Below are the code and all the weights of a small trained network. Each question names an input and a class and asks about switching units off, where a switched-off unit gives its printed mean instead of its output.

import numpy as np


def w(rows, s, z=0):
    codes = np.array(rows[::2]) - 128.0
    scale = np.full(codes.shape[1], s)
    scale[-1] = z or s
    return codes * scale


def f(y):
    return np.maximum(y, 0)


def log_softmax(a):
    a = a - a.max(-1, keepdims=True)
    return a - np.log(np.exp(a).sum(-1, keepdims=True))


def net(x, mask):
    res = np.array(x, float).reshape(1, 8) / 4 @ E
    y = f(res @ A[0][:, :-1].T + A[0][:, -1])
    res = res + np.where(mask, y, B[0][:, -1]) @ B[0][:, :-1]
    return log_softmax(res[-1] @ U[:, :-1].T + U[:, -1])


A, B = {}, {}
E = w([
[146,132,123,194,143,50,167,1,110,149],'x0',
[128,129,127,127,127,127,127,127,130,125],'x1',
[103,32,142,209,80,98,82,158,190,116],'x2',
[132,128,127,129,126,130,127,125,126,128],'x3',
[124,126,128,131,131,130,128,129,125,128],'x4',
[128,129,129,125,126,128,124,127,131,128],'x5',
[188,150,131,160,242,116,78,161,178,119],'x6',
[125,127,129,127,128,130,130,126,132,126],'x7',
],0.014)
A[0] = w([
[137,157,126,118,88,123,179,75,79,113,92],'n0',
[157,108,131,216,164,46,127,44,136,163,2],'n1',
[148,104,124,172,154,132,80,193,177,103,60],'n2',
[87,102,103,161,97,121,145,126,144,127,107],'n3',
[142,172,105,124,122,120,197,21,55,149,114],'n4',
[151,102,132,134,155,164,63,206,182,95,82],'n5',
[121,108,132,151,100,116,128,117,139,131,71],'n6',
[55,75,128,100,2,158,154,129,104,149,99],'n7',
[75,83,132,104,35,137,135,154,109,132,26],'n8',
[199,178,122,149,241,97,106,111,166,133,5],'n9',
[119,140,131,127,113,145,163,90,87,112,58],'n10',
[178,219,106,29,214,178,136,148,74,141,41],'n11',
[135,178,118,66,194,163,155,125,108,167,157],'n12',
[118,168,109,92,114,119,232,40,78,145,135],'n13',
[92,143,123,43,100,184,144,188,127,129,39],'n14',
[87,140,129,17,87,238,117,228,120,103,116],'n15',
[83,49,147,199,57,78,117,108,184,125,4],'n16',
[147,84,156,167,134,153,32,231,188,101,119],'n17',
],0.008,0.012)
B[0] = w([
[112,143,122,93,139,135,156,118,113,173,174],'n0',
[106,81,102,209,149,203,72,229,223,2,179],'n1',
[70,136,132,75,153,143,175,136,124,166,171],'n2',
[150,131,131,136,125,134,111,120,117,109,154],'n3',
[107,145,135,64,128,111,148,104,103,193,218],'n4',
[63,141,128,84,144,138,179,132,147,168,191],'n5',
[141,147,135,141,122,116,123,123,103,131,138],'n6',
[152,118,118,196,145,152,87,150,167,55,212],'n7',
[87,108,110,162,181,174,128,199,203,69,162],'n8',
[230,158,157,225,58,64,54,53,38,115,175],'n9',
[101,130,139,108,131,142,146,138,144,164,145],'n10',
[102,60,106,201,150,181,97,205,199,35,215],'n11',
[149,105,129,191,116,125,87,109,127,85,214],'n12',
[115,143,145,70,116,105,155,98,96,193,226],'n13',
[181,151,154,139,95,70,118,63,64,161,177],'n14',
[204,142,136,212,93,79,63,86,87,105,252],'n15',
[234,181,142,186,79,82,49,47,31,127,178],'n16',
[41,130,108,63,188,157,195,167,162,153,224],'n17',
],0.0095,0.015)
U = w([
[193,145,133,148,91,86,116,52,51,132,190],'0',
[128,112,119,156,146,161,117,202,215,76,167],'1',
[82,142,125,10,142,129,194,127,132,215,3],'2',
],0.014,0.007)

Each question gives the input, the list of numbers given to net, and the class t.
The units are the neurons (one row each of A and B). Each row of codes is followed by its name. A weight is (code - 128) times the scale printed after its matrix; where a second scale follows, it is the last column's (A, B and U).
mask holds one flag per neuron, in row order. A switched-off neuron (its flag False) gives its mean, the last column of its row in B, instead of its output. The means were averaged over made-up inputs and are rounded, as every weight is.
A unit's drop is (log p(t) with every unit on - log p(t) with that unit switched off) / (log p(t) with every unit on - log p(t) with every unit switched off).
The circuit of an input: a set's keep is (log p(t) with only the set's units on - log p(t) with every unit switched off) / (log p(t) with every unit on - log p(t) with every unit switched off). Starting from the 12 units with the biggest drops (on a tie, the unit counted first), units are removed one at a time, each time the one whose removal leaves the highest keep (on an exact tie, the one counted first), for as long as the keep stays at least 0.8.
circuit, biggest first: the units of the circuit, biggest drop first
most important unit: the unit with the biggest drop
top k neurons: the k neurons with the biggest drops, biggest first
drop of u: that unit's drop, to one decimal
input [6,-3,3,-4,-4,-8,4,-3], class 1: circuit, biggest first -> n1
input [-4,1,-2,7,1,2,0,-8], class 0: top 3 neurons -> n15, n1, n7
input [-7,3,-8,6,4,7,-8,-8], class 0: top 2 neurons -> n15, n14
input [0,7,-4,8,-3,-4,3,4], class 1: top 3 neurons -> n11, n15, n16
input [-6,5,-4,-7,-7,-1,-2,-6], class 0: top 2 neurons -> n15, n14
input [-3,-3,0,-2,-2,8,0,0], class 0: top 4 neurons -> n11, n1, n8, n7
input [4,3,4,7,2,0,2,8], class 1: top 2 neurons -> n1, n15
input [0,4,-7,8,6,-3,6,-3], class 1: top 3 neurons -> n11, n15, n16
input [6,8,3,3,-6,-7,3,-7], class 1: top 2 neurons -> n1, n15
input [-7,2,0,-7,7,8,-1,-2], class 0: top 4 neurons -> n15, n14, n1, n11
input [0,6,3,-8,1,-3,-5,-1], class 1: top 4 neurons -> n8, n7, n15, n9
input [5,-8,3,4,4,-3,8,-3], class 1: drop of n1 -> 8.2
input [7,1,3,6,1,6,7,3], class 1: drop of n1 -> 4.9
input [-2,1,-8,-2,2,-5,2,-7], class 1: most important unit -> n11
input [8,-2,-1,-3,7,-3,-8,-7], class 2: drop of n4 -> 0.1
